Below are the code and all the weights of a small trained network. Each question names an input and a target symbol and asks about switching units off, where a switched-off unit gives its printed mean instead of its output.

import numpy as np


def w(rows, s, z=0):
    codes = np.array(rows[::2]) - 128.0
    scale = np.full(codes.shape[1], s)
    scale[-1] = z or s
    return codes * scale


def norm(h):
    return h / np.sqrt((h * h).mean(-1, keepdims=True) + 1e-5)


def f(y):
    return np.maximum(y, 0)


def softmax(a):
    e = np.exp(a - a.max(-1, keepdims=True))
    return e / e.sum(-1, keepdims=True)


def log_softmax(a):
    a = a - a.max(-1, keepdims=True)
    return a - np.log(np.exp(a).sum(-1, keepdims=True))


def net(x, mask):
    ids = ['αβγδθλξστφψ'.index(c) for c in x.split()]
    T = len(ids)
    res = E[ids] + P[:T]
    r = norm(res)
    for j in range(2):
        rows = slice(4 * j, 4 * j + 4)
        q, k, v = (r @ M[0][rows].T for M in (Q, K, V))
        z = softmax(np.where(np.tri(T) > 0, q @ k.T / 4**0.5, -1e9)) @ v
        o = O[0][rows]
        res = res + np.where(mask[j], z, o[:, -1]) @ o[:, :-1]
    y = f(norm(res) @ A[0][:, :-1].T + A[0][:, -1])
    res = res + np.where(mask[2:18], y, B[0][:, -1]) @ B[0][:, :-1]
    return log_softmax(norm(res)[-1] @ U[:, :-1].T + U[:, -1])


Q, K, V, O, A, B = {}, {}, {}, {}, {}, {}
E = w([
[147,41,74,108],'α',
[178,54,100,110],'β',
[127,116,148,94],'γ',
[219,99,136,88],'δ',
[109,88,129,119],'θ',
[94,86,83,79],'λ',
[142,140,175,110],'ξ',
[137,108,152,109],'σ',
[221,142,251,150],'τ',
[149,155,207,171],'φ',
[61,108,90,153],'ψ',
],0.014)
P = w([
[168,167,83,186],'0',
[83,133,109,56],'1',
[90,100,147,102],'2',
[151,104,110,228],'3',
[103,187,122,4],'4',
[93,102,168,113],'5',
[157,105,113,229],'6',
[98,183,128,14],'7',
[81,104,180,125],'8',
[161,102,114,243],'9',
[100,183,143,16],'10',
[75,87,186,118],'11',
],0.013)
Q[0] = w([
[133,79,94,139],'head 0',
[161,88,121,69],'head 0',
[94,161,112,96],'head 0',
[140,98,166,207],'head 0',
[163,103,151,105],'head 1',
[124,19,163,180],'head 1',
[222,200,8,201],'head 1',
[127,42,167,181],'head 1',
],0.012)
K[0] = w([
[151,130,67,166],'head 0',
[253,161,100,120],'head 0',
[35,83,178,49],'head 0',
[112,130,117,202],'head 0',
[162,132,156,203],'head 1',
[197,154,9,130],'head 1',
[134,4,169,76],'head 1',
[206,148,140,107],'head 1',
],0.013)
V[0] = w([
[35,130,196,127],'head 0',
[87,121,137,80],'head 0',
[187,194,63,79],'head 0',
[150,17,188,116],'head 0',
[245,246,141,118],'head 1',
[1,234,134,166],'head 1',
[119,67,153,156],'head 1',
[192,100,174,14],'head 1',
],0.0093)
O[0] = w([
[152,117,110,111,143],'head 0',
[140,72,200,165,135],'head 0',
[58,131,153,188,96],'head 0',
[133,125,70,113,135],'head 0',
[66,169,216,154,116],'head 1',
[156,254,17,151,138],'head 1',
[250,108,88,132,137],'head 1',
[105,54,176,205,2],'head 1',
],0.0077,0.0055)
A[0] = w([
[84,49,184,111,254],'neuron 0',
[142,224,62,56,174],'neuron 1',
[148,79,149,108,122],'neuron 2',
[162,72,112,53,150],'neuron 3',
[131,117,121,47,66],'neuron 4',
[152,172,100,251,72],'neuron 5',
[219,148,95,89,146],'neuron 6',
[68,100,93,162,114],'neuron 7',
[191,197,206,135,84],'neuron 8',
[168,155,165,106,143],'neuron 9',
[74,117,117,48,114],'neuron 10',
[153,66,159,44,103],'neuron 11',
[199,166,207,105,84],'neuron 12',
[100,92,31,125,114],'neuron 13',
[176,118,155,167,197],'neuron 14',
[86,161,171,97,9],'neuron 15',
],0.014,0.0042)
B[0] = w([
[215,128,103,110,193],'neuron 0',
[155,46,184,132,250],'neuron 1',
[254,137,104,159,150],'neuron 2',
[92,103,99,147,177],'neuron 3',
[108,98,34,92,164],'neuron 4',
[167,213,124,142,144],'neuron 5',
[36,137,198,107,191],'neuron 6',
[131,162,136,48,144],'neuron 7',
[151,104,48,158,156],'neuron 8',
[50,87,86,118,152],'neuron 9',
[101,114,26,208,176],'neuron 10',
[183,106,111,185,165],'neuron 11',
[102,147,45,121,157],'neuron 12',
[146,176,197,48,172],'neuron 13',
[80,23,147,146,152],'neuron 14',
[97,110,182,172,144],'neuron 15',
],0.0083,0.015)
U = w([
[158,188,92,194,145],'α',
[211,122,143,136,47],'β',
[73,117,250,135,4],'γ',
[123,131,225,142,168],'δ',
[127,147,118,155,57],'θ',
[189,216,89,104,238],'λ',
[86,143,192,159,102],'ξ',
[154,89,201,172,151],'σ',
[192,116,168,152,131],'τ',
[34,133,80,200,42],'φ',
[80,129,138,28,180],'ψ',
],0.012,0.0029)

Each question gives the input, a string of symbols that net reads in full, and the target symbol t.
The units are the heads (4 rows each of Q, K, V and O) and the neurons (one row each of A and B). Each row of codes is followed by its name. A weight is (code - 128) times the scale printed after its matrix; where a second scale follows, it is the last column's (O, A, B and U).
mask holds one flag per unit, heads first, then neurons. A switched-off unit (its flag False) gives its mean, the last column of its rows in O or B, instead of its output. The means were averaged over made-up inputs and are rounded, as every weight is.
A unit's drop is (log p(t) with every unit on - log p(t) with that unit switched off) / (log p(t) with every unit on - log p(t) with every unit switched off).
The circuit of an input: a set's keep is (log p(t) with only the set's units on - log p(t) with every unit switched off) / (log p(t) with every unit on - log p(t) with every unit switched off). Starting from the 12 units with the biggest drops (on a tie, the unit counted first), units are removed one at a time, each time the one whose removal leaves the highest keep (on an exact tie, the one counted first), for as long as the keep stays at least 0.8.
units of the circuit, in order: the units of the circuit, biggest drop first
unit that matters most: the unit with the biggest drop
k most important neurons: the k neurons with the biggest drops, biggest first
heads that matter: for each layer, one digit per head in row order, 1 if its drop is at least 0.15 and else 0, layers parted by /
input ψ θ β ψ ψ σ, target ψ: units of the circuit, in order => (head 1; neuron 6; neuron 0)
input γ φ σ, target γ: unit that matters most => head 1
input φ φ β θ ψ δ θ φ ψ γ β β, target φ: heads that matter => 11
input φ θ φ, target φ: heads that matter => 00
input γ φ φ ψ ψ ψ, target γ: heads that matter => 01
input ψ σ γ σ λ λ φ ψ σ α ψ δ, target ψ: units of the circuit, in order => (head 1; neuron 6)
input γ φ θ λ, target λ: heads that matter => 00
input φ ψ τ ψ θ θ σ φ φ σ γ, target φ: heads that matter => 00
input φ λ θ ψ σ ψ ψ σ ψ ξ ψ γ, target φ: 2 most important neurons => (neuron 1; neuron 15)
input δ γ φ ψ, target σ: units of the circuit, in order => (head 1; neuron 0)
input ψ ξ ψ σ τ, target ψ: 2 most important neurons => (neuron 6; neuron 10)
input σ α γ, target σ: 3 most important neurons => (neuron 0; neuron 6; neuron 13)
input ψ φ α ψ φ δ, target ψ: units of the circuit, in order => (head 1; neuron 6; neuron 0)
input φ β φ ψ δ φ φ σ φ β φ θ, target φ: unit that matters most => neuron 10
input ψ γ β φ φ φ δ γ β, target ψ: units of the circuit, in order => (head 1; neuron 6)
input φ θ τ ψ ξ θ, target φ: units of the circuit, in order => (neuron 10; neuron 1)
input ψ φ θ φ ψ ξ δ ψ σ γ β ξ, target ψ: units of the circuit, in order => (head 1; neuron 6)
input ψ φ ψ ψ σ ξ, target ψ: units of the circuit, in order => (head 1; neuron 6; neuron 0)
input ψ θ ψ γ γ σ σ φ λ τ β σ, target ψ: units of the circuit, in order => (head 1; neuron 6)
input σ φ ψ ψ τ λ ψ γ ψ, target σ: 3 most important neurons => (neuron 0; neuron 6; neuron 15)
input ψ δ ψ γ ψ α, target ψ: 2 most important neurons => (neuron 6; neuron 13)
input γ δ ψ β φ α, target γ: units of the circuit, in order => (head 1)
input φ λ ψ β θ φ ψ ψ λ β γ ψ, target φ: 4 most important neurons => (neuron 10; neuron 1; neuron 13; neuron 6)
input φ σ ψ ψ, target λ: 2 most important neurons => (neuron 1; neuron 5)
